Below are the code and all the weights of a small trained network. Each question names an input and a class and asks about switching units off, where a switched-off unit gives its printed mean instead of its output.

import numpy as np


def w(rows, s, z=0):
    codes = np.array(rows[::2]) - 128.0
    scale = np.full(codes.shape[1], s)
    scale[-1] = z or s
    return codes * scale


def f(y):
    return np.maximum(y, 0)


def log_softmax(a):
    a = a - a.max(-1, keepdims=True)
    return a - np.log(np.exp(a).sum(-1, keepdims=True))


def net(x, mask):
    res = np.array(x, float).reshape(1, 3) / 4 @ E
    y = f(res @ A[0][:, :-1].T + A[0][:, -1])
    res = res + np.where(mask, y, B[0][:, -1]) @ B[0][:, :-1]
    return log_softmax(res[-1] @ U[:, :-1].T + U[:, -1])


A, B = {}, {}
E = w([
[168,43,85,228,77,177],'x0',
[12,74,93,120,38,116],'x1',
[224,144,1,60,137,188],'x2',
],0.0095)
A[0] = w([
[106,220,126,78,110,155,141],'N1',
[115,138,254,143,113,46,184],'N2',
[103,196,169,66,188,124,205],'N3',
[182,110,34,109,179,211,176],'N4',
[173,162,207,111,222,98,254],'N5',
[177,189,139,157,141,109,97],'N6',
[129,48,108,251,86,154,216],'N7',
[227,185,111,179,157,148,239],'N8',
[150,183,237,130,178,61,235],'N9',
[151,165,94,58,155,127,197],'N10',
[31,82,128,48,68,72,198],'N11',
[148,91,119,127,118,227,146],'N12',
[182,189,97,31,132,155,185],'N13',
],0.0093,0.0034)
B[0] = w([
[101,115,46,149,147,80,184],'N1',
[113,89,192,134,198,151,243],'N2',
[56,183,121,183,150,95,223],'N3',
[198,235,94,69,93,139,232],'N4',
[111,218,190,175,173,107,236],'N5',
[125,134,178,170,115,104,167],'N6',
[194,91,82,212,107,207,245],'N7',
[152,155,180,110,108,167,222],'N8',
[32,196,206,188,251,156,242],'N9',
[84,150,62,149,97,49,203],'N10',
[98,39,137,79,109,76,246],'N11',
[197,121,83,32,114,193,176],'N12',
[117,232,105,148,66,2,227],'N13',
],0.0074,0.011)
U = w([
[154,215,95,97,89,134,157],'0',
[122,41,117,18,100,134,128],'1',
[126,41,200,130,176,131,57],'2',
[52,159,173,191,227,143,184],'3',
[171,133,195,193,181,176,44],'4',
[81,131,65,122,102,76,6],'5',
[90,62,86,246,50,174,211],'6',
[168,115,98,109,151,220,142],'7',
],0.011,0.002)

Each question gives the input, the list of numbers given to net, and the class t.
The units are the neurons (one row each of A and B). Each row of codes is followed by its name. A weight is (code - 128) times the scale printed after its matrix; where a second scale follows, it is the last column's (A, B and U).
mask holds one flag per neuron, in row order. A switched-off neuron (its flag False) gives its mean, the last column of its row in B, instead of its output. The means were averaged over made-up inputs and are rounded, as every weight is.
A unit's drop is (log p(t) with every unit on - log p(t) with that unit switched off) / (log p(t) with every unit on - log p(t) with every unit switched off).
The circuit of an input: a set's keep is (log p(t) with only the set's units on - log p(t) with every unit switched off) / (log p(t) with every unit on - log p(t) with every unit switched off). Starting from the 12 units with the biggest drops (on a tie, the unit counted first), units are removed one at a time, each time the one whose removal leaves the highest keep (on an exact tie, the one counted first), for as long as the keep stays at least 0.8.
units of the circuit, in order: the units of the circuit, biggest drop first
k most important neurons: the k neurons with the biggest drops, biggest first
drop when u is switched off: that unit's drop, to one decimal
input [7,-3,4], class 0: units of the circuit, in order => (N4)
input [-5,6,8], class 5: units of the circuit, in order => (N10; N1)
input [8,-2,-7], class 6: 2 most important neurons => (N7; N5)
input [-3,-8,4], class 0: 2 most important neurons => (N4; N13)
input [5,-4,-5], class 4: 2 most important neurons => (N7; N3)
input [-1,-8,3], class 0: 3 most important neurons => (N4; N13; N2)
input [5,-3,-4], class 4: drop when N3 is switched off => 0.1
input [2,4,-2], class 6: drop when N7 is switched off => 0.1
input [0,1,1], class 0: drop when N7 is switched off => 0.3
input [-4,3,5], class 5: drop when N4 is switched off => -0.1
